[[-20 -19  14 -17   6  -3  22  -3  -3  -8 -13   2  -2 -11 -39   9]
 [-11  -6  15  13   8  -7  -1  -5   6 -21   7  21  13  24   1  12]
 [-11  -6 -10  -9  -2 -13   3  -5 -25  -4 -10  18   8  11 -29  11]
 [  8  -6  19 -27   3  -7 -10  28 -13 -17  -4  -1  17  -8 -19   3]]
=>
[[  3 -19  -8  17  -1  -4 -17 -13  28 -10  -7   3 -27  19  -6   8]
 [ 11 -29  11   8  18 -10  -4 -25  -5   3 -13  -2  -9 -10  -6 -11]
 [ 12   1  24  13  21   7 -21   6  -5  -1  -7   8  13  15  -6 -11]
 [  9 -39 -11  -2   2 -13  -8  -3  -3  22  -3   6 -17  14 -19 -20]]

[[  8  -3  13]
 [ -2   1   1]
 [-35  24 -16]
 [-42 -17  26]
 [  4  -6  10]]
=>
[[ 10  -6   4]
 [ 26 -17 -42]
 [-16  24 -35]
 [  1   1  -2]
 [ 13  -3   8]]

[[-25 -28 -12  -6 -20  -1  -8  11]
 [-20 -37 -22  -5 -28   0  -9  23]]
=>
[[ 23  -9   0 -28  -5 -22 -37 -20]
 [ 11  -8  -1 -20  -6 -12 -28 -25]]

[[20 17 18 16 18 16 19 16 20 18 28 17]
 [23 22 31 22 24 20 26 21 12 15 14 26]
 [17 24 19 21 17 16 14 15 21 16 17 22]
 [18 17 19 11 16 22 15 14 20 15 16 12]]
=>
[[12 16 15 20 14 15 22 16 11 19 17 18]
 [22 17 16 21 15 14 16 17 21 19 24 17]
 [26 14 15 12 21 26 20 24 22 31 22 23]
 [17 28 18 20 16 19 16 18 16 18 17 20]]

[[  4  -6  -2  -3   1  -1  -5  -2]
 [ -1  -5  37  14 -28  -4  19  31]
 [  7 -22 -11  13  14  15  18  21]
 [-11   1 -28   6  22   3 -15  -3]
 [-16  -4   4  27  -6  11  14  30]
 [ -7   3  -2  12   2  11  15  12]
 [  5   1 -19  -9  16   7  -2 -14]
 [-12  -8   9  31  -6  16  28  41]]
=>
[[ 41  28  16  -6  31   9  -8 -12]
 [-14  -2   7  16  -9 -19   1   5]
 [ 12  15  11   2  12  -2   3  -7]
 [ 30  14  11  -6  27   4  -4 -16]
 [ -3 -15   3  22   6 -28   1 -11]
 [ 21  18  15  14  13 -11 -22   7]
 [ 31  19  -4 -28  14  37  -5  -1]
 [ -2  -5  -1   1  -3  -2  -6   4]]

[[-10 -16  -8  12  19  -4  19  19  13  -6   6  20]
 [ -6   2  13  -4  -5  -6  -8  -4   6   5   2  -4]
 [-12 -24 -33  11   4   7 -25  12 -22 -20   5  12]
 [-10 -16   4   1   9   5  21   6  -2 -16   2   7]
 [ -8  -6  22  -2  -2  -8   8  -1  19   1  -6  -2]
 [-15  -8  25   4   9  -4  15   7   8  -4   3   9]]
=>
[[  9   3  -4   8   7  15  -4   9   4  25  -8 -15]
 [ -2  -6   1  19  -1   8  -8  -2  -2  22  -6  -8]
 [  7   2 -16  -2   6  21   5   9   1   4 -16 -10]
 [ 12   5 -20 -22  12 -25   7   4  11 -33 -24 -12]
 [ -4   2   5   6  -4  -8  -6  -5  -4  13   2  -6]
 [ 20   6  -6  13  19  19  -4  19  12  -8 -16 -10]]

[[  3  -8   2  -6   3   6   3]
 [ -5   7   0  10  -5   7  12]
 [  3   3   8   8   3  -6   3]
 [ -7  11   1   9  -7  -1   9]
 [ -5  18  -1  13  -5 -10  14]
 [ -4   4  -2   8  -4  16   7]
 [ -2   4  -4  -2  -2   0  10]
 [  8 -25  -3 -20   8  16 -37]
 [ -2   6  -5  -4  -2  -3  16]
 [ -4   4  -1  -4  -4  -5   9]
 [  2 -22   0 -11   2  24 -25]]
=>
[[-25  24   2 -11   0 -22   2]
 [  9  -5  -4  -4  -1   4  -4]
 [ 16  -3  -2  -4  -5   6  -2]
 [-37  16   8 -20  -3 -25   8]
 [ 10   0  -2  -2  -4   4  -2]
 [  7  16  -4   8  -2   4  -4]
 [ 14 -10  -5  13  -1  18  -5]
 [  9  -1  -7   9   1  11  -7]
 [  3  -6   3   8   8   3   3]
 [ 12   7  -5  10   0   7  -5]
 [  3   6   3  -6   2  -8   3]]
